In the rows, 128 means zero.
Facts:
κ(besitras, mubrapa); κ(brabenis, pleguklu); κ(bresko, tofis); κ(brobrufu, trovun)
κ(brose, govi); κ(brudran, nutes); κ(bruplal, tole); κ(bufe, drobru)
κ(dedrenus, gripa); κ(dizuk, grumes); κ(doklel, zodem); κ(dokos, gefotru)
κ(dratrani, stutis); κ(dravun, stukun); κ(drelos, vogris); κ(dresan, trobra)
κ(dretok, kluvudas); κ(drobru, marus); κ(drokla, stobror); κ(dudeskur, plora)
κ(duga, nuzom); κ(fafor, sosol); κ(feres, reti); κ(fligrul, puskadro)
κ(flogrun, stiplosur); κ(flugrin, stebim); κ(flutru, drelos); κ(foplor, besitras)
κ(futrak, dravun); κ(gefotru, zigreden); κ(gigun, stumu); κ(gikar, duga)
κ(gopan, drokla); κ(govi, marok); κ(grubrukin, skurir); κ(grumes, vibipler)
κ(grutu, rostuka); κ(gutak, vuzadon); κ(kagas, tramu); κ(kalak, renir)
κ(kastik, sulibrom); κ(klagran, brabenis); κ(klizim, dizuk); κ(kluvudas, mezul)
κ(kofaskol, futrak); κ(marok, stiske); κ(marus, dredrem); κ(mestim, brobrufu)
κ(mezul, droskire); κ(mubrapa, gutak); κ(nutes, kofaskol); κ(nuzom, kalak)
κ(pakle, destum); κ(pevanol, gases); κ(plavus, bresko); κ(plefes, doklel)
κ(pleguklu, grutu); κ(puskadro, foplor); κ(ragrufal, bufe); κ(reda, flogrun)
κ(repla, raflan); κ(rostuka, baflamur); κ(rurel, laplovel); κ(ruri, mestim)
κ(sadruplur, dokos); κ(skozimus, lelifluk); κ(skurir, brete); κ(sosol, kastik)
κ(stebim, gikar); κ(stiplosur, dudeskur); κ(stobror, gigun); κ(stugil, gremas)
κ(stukun, dretok); κ(stumu, sotestek); κ(sulibrom, skozimus); κ(tofis, stugil)
κ(tole, feres); κ(trenufles, saplis); κ(trobra, detelor); κ(vogris, plavus)
κ(zaseper, fligrul); κ(zigreden, brudran); κ(zodem, flisur); κ(zorun, bruplal)
ξ(baflamur, fafor); ξ(bakel, nuzom); ξ(besitras, fafor); ξ(brabenis, bresko)
ξ(brete, vuzadon); ξ(bribru, lofir); ξ(brobrufu, stobror); ξ(brose, fafor)
ξ(brudran, romos); ξ(bruplal, tramu); ξ(brusis, zigreden); ξ(bufe, zodem)
ξ(dedrenus, fafor); ξ(depi, fafor); ξ(destum, besitras); ξ(detelor, gremas)
ξ(dizuk, vuzadon); ξ(dobun, drufen); ξ(doklel, dresan); ξ(dokos, maman)
ξ(dratrani, ruri); ξ(dravun, zigreden); ξ(dredrem, besitras); ξ(drelos, marus)
ξ(dresan, drufen); ξ(dretok, drufen); ξ(drinen, restek); ξ(drobru, brabenis)
ξ(drokla, stobror); ξ(droskire, dobun); ξ(dudeskur, fafor); ξ(duflubol, gradok)
ξ(duga, dresan); ξ(fedri, malu); ξ(feres, romos); ξ(figrir, tramu)
ξ(fligrul, fafor); ξ(flisur, romos); ξ(flogrun, sotra); ξ(flotre, dresan)
ξ(flubro, vuzadon); ξ(flugrin, zodem); ξ(flutru, stobror); ξ(foplor, maman)
ξ(futrak, nuzom); ξ(gases, maman); ξ(gefotru, lofir); ξ(gigun, lopil)
ξ(gikar, romos); ξ(gogru, gremas); ξ(gopan, gogru); ξ(govi, romos)
ξ(gradok, marus); ξ(gripa, ruri); ξ(grubrukin, lofir); ξ(grumes, drufen)
ξ(gruplalos, dobun); ξ(grutu, stobror); ξ(gusto, romos); ξ(gutak, marok)
ξ(kagas, gogru); ξ(kalak, gradok); ξ(kastik, romos); ξ(klagran, marus)
ξ(kleko, drufen); ξ(klidragos, sotra); ξ(klizim, zodem); ξ(kluvudas, bresko)
ξ(kofaskol, zigreden); ξ(laplovel, marus); ξ(lelifluk, sotra); ξ(lodron, gremas)
ξ(lofir, marus); ξ(lopil, drufen); ξ(maman, drufen); ξ(marok, fafor)
ξ(mestim, stobror); ξ(mezul, bresko); ξ(mubrapa, marok); ξ(nanel, lopil)
ξ(nutes, vuzadon); ξ(pakle, zigreden); ξ(pevanol, sotra); ξ(plari, marus)
ξ(plavus, nuzom); ξ(plefes, dresan); ξ(pleguklu, zodem); ξ(plekega, brabenis)
ξ(plopum, bresko); ξ(plora, dobun); ξ(posel, plari); ξ(puskadro, marok)
ξ(puzi, brose); ξ(raflan, plari); ξ(ragrufal, gremas); ξ(reda, besitras)
ξ(renir, zodem); ξ(repla, marok); ξ(restek, vuzadon); ξ(reti, kluvudas)
ξ(romos, malu); ξ(rostuka, stobror); ξ(rurel, gradok); ξ(ruri, fafor)
ξ(sadruplur, brose); ξ(saplis, stobror); ξ(seno, maman); ξ(sestan, marus)
ξ(skozimus, ruri); ξ(skurir, brabenis); ξ(sosol, vuzadon); ξ(sotestek, vuzadon)
ξ(sotra, nuzom); ξ(stebim, marus); ξ(stiplosur, fafor); ξ(stiske, gradok)
ξ(stobror, marus); ξ(stugil, stobror); ξ(stukun, besitras); ξ(stumu, ruri)
ξ(stutis, lofir); ξ(sulibrom, maman); ξ(sustim, zodem); ξ(tofis, restek)
ξ(tole, vubisti); ξ(tramu, drufen); ξ(trazen, stobror); ξ(trenufles, romos)
ξ(trobra, brose); ξ(trolan, ruri); ξ(trovun, kluvudas); ξ(vefa, gogru)
ξ(vibipler, drufen); ξ(vogris, ruri); ξ(vubisti, gremas); ξ(vubretra, vubisti)
ξ(zaseper, nuzom); ξ(zigreden, marus); ξ(zodem, fafor); ξ(zorun, restek)

Known rows:
[ 97 127 126 149 121 181 172 141 130 140 147  83 125 187 104 136 118 107
  95  99 128 109 148  97 131 130 132 122  97 167 189 105 121 192 142 114
 125 119 152 149  95 136]: gases
[ 87 170 188 132 121 161 209  99 140 117 168 114  99 105 104 166 129 123
 140 115 151 100 143 114 110 148 129 121  90 169 197  86 126 171 129  94
 140 158 166 114 111 113]: kofaskol
[134 147 142 203 118 133 181 120 188 142 157 118  93 143  77 147 146  81
 161  57 142 130 152 135 106 136 159 119  93 137 191  78  94 188 180  90
 113 115 171  90 106 186]: grutu
[102 118 169 153 124 166 168  74 170 125 121  81  76 153 109 153 114  79
 125 121 137  96 113 112  73 122 137 120 107 144 169 112 121 186 149 104
  65 156 184 120  97 133]: ruri
[131 145 198 190 106 161 158 127 127 128 115  73  80 173  76 141 153  97
 140 138 173 104 152  80  74 132  92 151  81 144 173 122 130 190 166 112
 107 137 200 130 111 112]: vogris
[130 146 194 193  95 144 163 135 110 131 106  65  92 175  73 136 162 100
 144 152 180 126 162  97  78 136  89 162  59 147 172 114 119 201 156  95
 122 131 203 138 110 104]: plavus
[ 78 154 171 181 103 175 170 113 127 109 142  66 123 164 111 147 156  73
 125  93  90 114 110 125 104 102 173 172 118 182 218 104 101 117 153 103
 103 115 212 152 138 104]: foplor
[102 140 153 177  97 162 172 105 141 137 160  88 118 150 107 148 150  96
 117 114 137 106 139  97 116 135 138 132  95 167 191 104  96 183 154 107
 103 128 185 113 115 125]: grumes
[113 109 105 150 132 183 177 103 111 132 137  74 110 196 129 129  97  92
  73 123 123 107 139 117 125 143 157 104 101 154 169 117  95 189 110 118
 108 118 170 140  84 135]: drufen
[ 92 139 173 187 101 156 185 130 161 147 131  99 118 140  94 169 146 107
 124 116 122 116 154 112 106 121 117 124 104 178 196 115 103 179 146 108
  99 156 175 127 109 134]: trenufles
[ 91 135 135 134 134 169 175 152 147 134 137  93 115 182  90 146 117 105
 108  96 132 125 155 100 126 131 131 126  88 159 187  97 119 183 154 115
 121 130 142 158  88 139]: stiske
[103 117 166 154 124 164 168  76 170 126 120  81  79 152 111 152 113  80
 123 122 137 100 115 115  74 124 138 120 106 144 170 112 117 188 148 103
  65 155 182 119  98 133]: marok
[ 93 140 174 191  97 153 184 127 164 148 130  99 118 137  96 170 150 105
 127 117 122 117 152 111 105 121 117 125 105 177 197 114  99 180 150 108
  95 155 178 122 110 136]: govi
[ 90 125 144 138 128 183 166 142 152 139 135  84 112 186  96 140 111 104
 107  91 131 104 138  94 113 119 119 124 102 161 185 103 144 194 154 111
 114 132 143 153  93 139]: sustim
[117 156 183 171 117 148 173 132 132 122 131  92  88 161  76 152 156  97
 138 129 164 123 164  90  98 144 115 149  72 147 179 105 102 171 166 113
 110 138 188 135 104 118]: stugil
[107 129 106 145 152 157 155 115 155 114  93  89 115 174 124 149  63 107
  73 116 130 140 135 136  99 105 148 114  74 167 179 127 136 160 149 121
 113 126 149 147 109 114]: vuzadon
[111 127 104 145 150 153 155 112 160 118  95  94 113 170 124 148  61 113
  70 120 140 140 141 131 101 110 141 105  68 164 173 129 136 171 150 122
 114 128 143 139 105 118]: restek
[ 97 137 124 148 130 166 159 144 152 132 127  93 127 175 103 145 101 116
  91  98 137 125 148 104 119 115 125 122  80 172 190 111 140 182 161 118
 129 123 140 146 107 126]: drinen
[ 90 135 137 133 135 169 175 151 146 134 138  94 114 182  90 147 118 106
 107  96 133 124 155 101 125 132 131 127  87 159 187  96 120 182 154 114
 122 131 143 159  89 139]: brusis
[ 94 119 130 148 119 181 180 138 133 144 142  88 125 180 101 134 117 107
  86  93 134 109 149  94 132 131 138 128  92 161 186 107 127 189 140 114
 133 127 151 153  99 138]: droskire
[100 135 142 178  94 156 167 106 169 156 152  93 121 145 117 153 151 101
 129 105 142 118 137  99 116 138 143 132 108 158 185  98  79 206 171 114
  88 124 173 102 124 139]: gigun

Rows:
No name comes twice in this set of rows, the named rows included.
[ 91 116 151 179  84 138 150  96 148 108 207  87 137 152  62 154 153  63
  82 131 116  89 144  80 123 120 116 102  36 200 202 112 116 159 154  79
  64 162 184 113  64 127] -> duga
[ 93 137 159 170  96 146 167 112 165 139 144  87 120 141  98 154 144  99
 133 112 141 121 139 109 101 126 133 139  87 167 193 102 104 195 168  99
  97 139 173 117 118 125] -> drobru
[137 157 179 200 108 144 153 128 127 122 108  83  95 162  84 145 140 109
 124 144 179 125 162  90  81 127  98 148  58 156 178 129 128 176 174 117
 120 129 196 123 126  98] -> tofis
[ 72 144 150 145  96 154 149 106 180 148 127  93 133 131 130 172 140 122
 108 137 151 130 134  77 112 129 123 145  93 174 183 110  88 193 190 135
  74 142 161 119 140  94] -> sosol
[101 123 138 149 131 181 166 142 160 143 136  87 107 188  93 138 110 100
 115  76 131 104 137 100 109 116 125 118 106 154 185  98 146 200 157 107
 117 126 142 145  91 156] -> baflamur
[ 92 132 172 166 102 158 162 106 164 127 157  89 110 148  86 155 142  87
 123 109 135  97 131  90  98 120 121 127  87 169 192 104 128 179 166  99
  84 150 175 120 101 129] -> flugrin
[ 82 133 189 142 103 160 225  88 152 135 149 126 105  97  88 154 140 110
 103  96 164 101 150  97 119 147 154 149  78 147 187  97 131 163 136 100
 149 175 175 133 123 123] -> dravun
[ 83 123 136 138 116 166 172 148 142 142 130  79 128 182  96 138 118 107
 110 100 131 125 143 113 120 121 123 132  84 166 188  93 131 205 144  94
 127 127 143 159  91 134] -> bakel
[ 85 134 163 165  89 142 170 110 160 143 139  82 123 142  99 152 154  96
 137 115 140 127 132 117 102 125 129 145  81 166 188  85 105 204 161  82
 100 136 174 123 112 124] -> flogrun
[103 172 161 161 111 163 171 107 131 122 178  84 112 142 119 159 137 113
 148 128 132 100 133 112 108 138 119 110 105 187 201  92 101 188 140 100
 106 123 176  99 111 114] -> dokos
[ 76 140 188 141  93 158 214  89 142 136 151 105 115 100 102 152 136 118
 122 109 157 102 135 117 109 137 134 141  79 165 191  87 141 190 123  76
 152 163 171 125 121 112] -> futrak
[ 79  93 149 156  88 113 158  74 155 107 158  71 124 147  73 154 131  54
  95 154 118 120 129 133  94 114 125 108  22 183 180 100 111 188 130  46
  55 175 182 127  49 122] -> nuzom
[101 139 156 177  96 158 170 106 151 138 156  89 119 147 106 150 150  96
 123 113 138 109 138  99 112 134 137 134  95 166 191 103  96 186 160 107
  97 131 182 112 117 126] -> bruplal
[ 62 134 149 137  85 171 157 102 162 163 144  81 137 143 141 167 161 117
 107 149 146 118 131  61 127 148 130 149 114 170 177 105  58 209 177 141
  62 139 169 122 133  95] -> sulibrom

The same elements again, as new rows of numbers:
Known rows:
[134 108  94 243 187 160  79 235  95 124 113 142 149 142 115  97 104 147
 147 135  86 131 163 164 126 136 185 110 165 112 161 125 107 132  91]: kluvudas
[ 81  41 114 143 164 192 181 164  83  68 106 122  95  65  70  67 148 178
 120 169  82 138 139 167 110 207 148  86 145 119 195 102 206 156 118]: sadruplur
[ 85  73 106 127 127 154 139 187 121 120 117 147 158 112  96  83 136 146
 112 133 107 112 147 115 102 132 134  99 132 159 127 125 164 138 142]: gruplalos
[ 93  70 121 124 130 158 130 176 122 106 112 159 166 101  93  74 118 161
 128 130 121 127 162 132 121 127 132 113 107 158 131 118 170 155 146]: dudeskur
[ 92  86 120 123 124 157 124 161 121 113 117 154 164 110  83  81 111 172
 144 135 132 116 160 127 117 128 118 135 103 148 122 120 158 153 154]: baflamur
[ 94  57  95 134 132 156 144 194 112 123 100 166 177 101  96  80 143 132
 111 111  99 131 146 124 100 113 144  94 116 169 167 122 192 158 125]: ragrufal
[ 95  84  99 135 119 153 123 171 123 115 121 154 155 120  78  87 124 158
 147 129 114 112 143 110 104 126 126 136 123 154 130 124 168 142 143]: trovun
[ 86  73 106 128 127 154 139 187 121 118 117 147 158 111  95  84 135 146
 115 132 107 112 146 116 102 131 133 100 131 159 128 125 164 139 141]: nanel
[ 51  75 119 191 154 197 125 190 112  88 116 220 165 120  73  50 151 137
 104 153 101 112 127  71 103  76  91  95  93 119 109 117 198 159 170]: drelos
[ 95  72 107 168 149 209 159 177  67  99 130 137  99  96  60 153 147 174
 184 177  85 106 130 146 119 200 169  45 120  95 147 125 223 150 129]: zigreden
[ 91  57  90 142 110 141 122 187 152 106  99 157 136 119  84  90 117 141
 121 128 111 131 137 117 116 124 128  94 115 166 149 121 171 156 157]: kastik
[ 92  72 117 125 129 158 131 175 122 108 113 160 166 103  92  74 119 161
 131 129 121 124 161 129 117 125 130 115 109 158 130 117 170 154 147]: stumu
[ 95  64  97 134 139 144 131 196 122 103 121 163 152 105  93  78 137 153
 144 129 107 126 142  98 118 121 141 127 137 176 133 119 186 136 134]: flogrun
[ 85  75  90 124 115 165 144 199 122  94 114 165 159 110  89  87 128 138
 124 129 102 119 156 111 119 112 144  99 105 143 129 132 188 141 130]: drokla
[ 99  65 159 150 110 196 117 150  94 113 151 147 117 128  33 112 164 164
 139 100  83 128 116 146 111 192 146  67 123 168 124 126 192 130  96]: nutes
[ 98  82 105 139 102 168 120 159 129 107 129 150 160 125  73  76 115 154
 143 120 100 106 147 125  87 128 136 126 128 150 123 117 167 141 146]: brete
[104  97 143 168 128 173  94 207 100 117 136 163 133 151  61 112 150 141
 112  90  95 142 139 138 152 151 150  79 104 152 117 152 144 113  63]: dravun
[ 94  81 155 145 119 185 113 181  90 118 144 160 119 137  41 131 169 156
 130  97  97 136 123 132 146 175 142  63  97 162 113 149 181 120  78]: kofaskol
[ 88  92 116 124 123 159 125 161 123 116 115 158 159 112  82  80 111 174
 147 133 131 112 158 122 112 125 112 138 103 149 118 121 160 154 160]: renir
[101  92  79 159 130 181 135 215 106 109 118 170 165 114 104 135 110 143
 174 155 103  99 164 117 122 110 171  68 101 111 113 133 195 152 151]: marus
[ 97  78 105 156 151 154 134 204 108 155 122 136 172 111 128 127 130 147
 136 164 112  87 148 122  90 142 158  54 153 144 108 123 152 145 173]: drufen

Rows:
No name comes twice in this set of rows, the named rows included.
[119  65  92 173 148 155 119 201 110 132 119 162 177 106 112 117 120 149
 180 143 104 112 148 120 102 120 174  85 140 159 135 112 190 157 159] -> brabenis
[110  96 151 179 151 162  85 205 104 116 125 155 145 142  79  83 131 152
 101  97 105 152 158 160 154 150 149 101 116 151 133 139 115 124  70] -> stukun
[ 89  68  89 122 112 160 143 200 124  93 115 163 166 109  92  88 127 133
 123 130 102 120 158 110 120 110 150  97 107 144 132 130 190 141 130] -> stebim
[104  45 104 195 148 146 120 200  97 120 114 168 207 130  74  95 149 133
 179 152 114 128 155  74  95 128 191  92 125 127 124 106 173 174 200] -> bresko
[ 93  84  97 133 131 144 123 178 122 111 125 158 146 117  81  86 128 167
 163 134 119 113 141  93 113 124 124 154 131 164 121 122 173 134 146] -> lelifluk
[ 86  50 132 151 119 175 131 156 112 105 119 136  76 117  33 124 157 169
 134 131  96 140 102 140 127 206 124  62 116 157 159 126 194 146 124] -> brudran
[ 94  87  95 134 120 154 130 167 111 135 108 153 167 120  75  95 130 151
 138 121 115 112 142 117  95 123 120 135 108 147 152 130 169 152 135] -> detelor
[ 84  58 105 127 132 154 146 201 123 114 112 153 163 102 107  75 142 136
  99 128 100 120 148 118 103 127 144  79 135 169 134 121 175 141 138] -> plefes
[ 96  86 104 138 100 168 119 156 130 110 128 151 161 126  72  77 112 155
 148 121 103 102 147 121  85 124 130 132 127 150 119 117 167 142 152] -> sotestek
[ 75  61 103 137 140 201 178 158  80  74 119 124  84  87  49  96 154 175
 139 168  80 119 126 144 108 205 139  91 131 106 174 119 214 141 115] -> gefotru
[ 84  87  93 129 116 168 139 188 123 105 114 166 151 114  86  86 123 150
 137 127 109 110 152 108 110 111 129 112 107 146 123 130 181 144 144] -> kalak

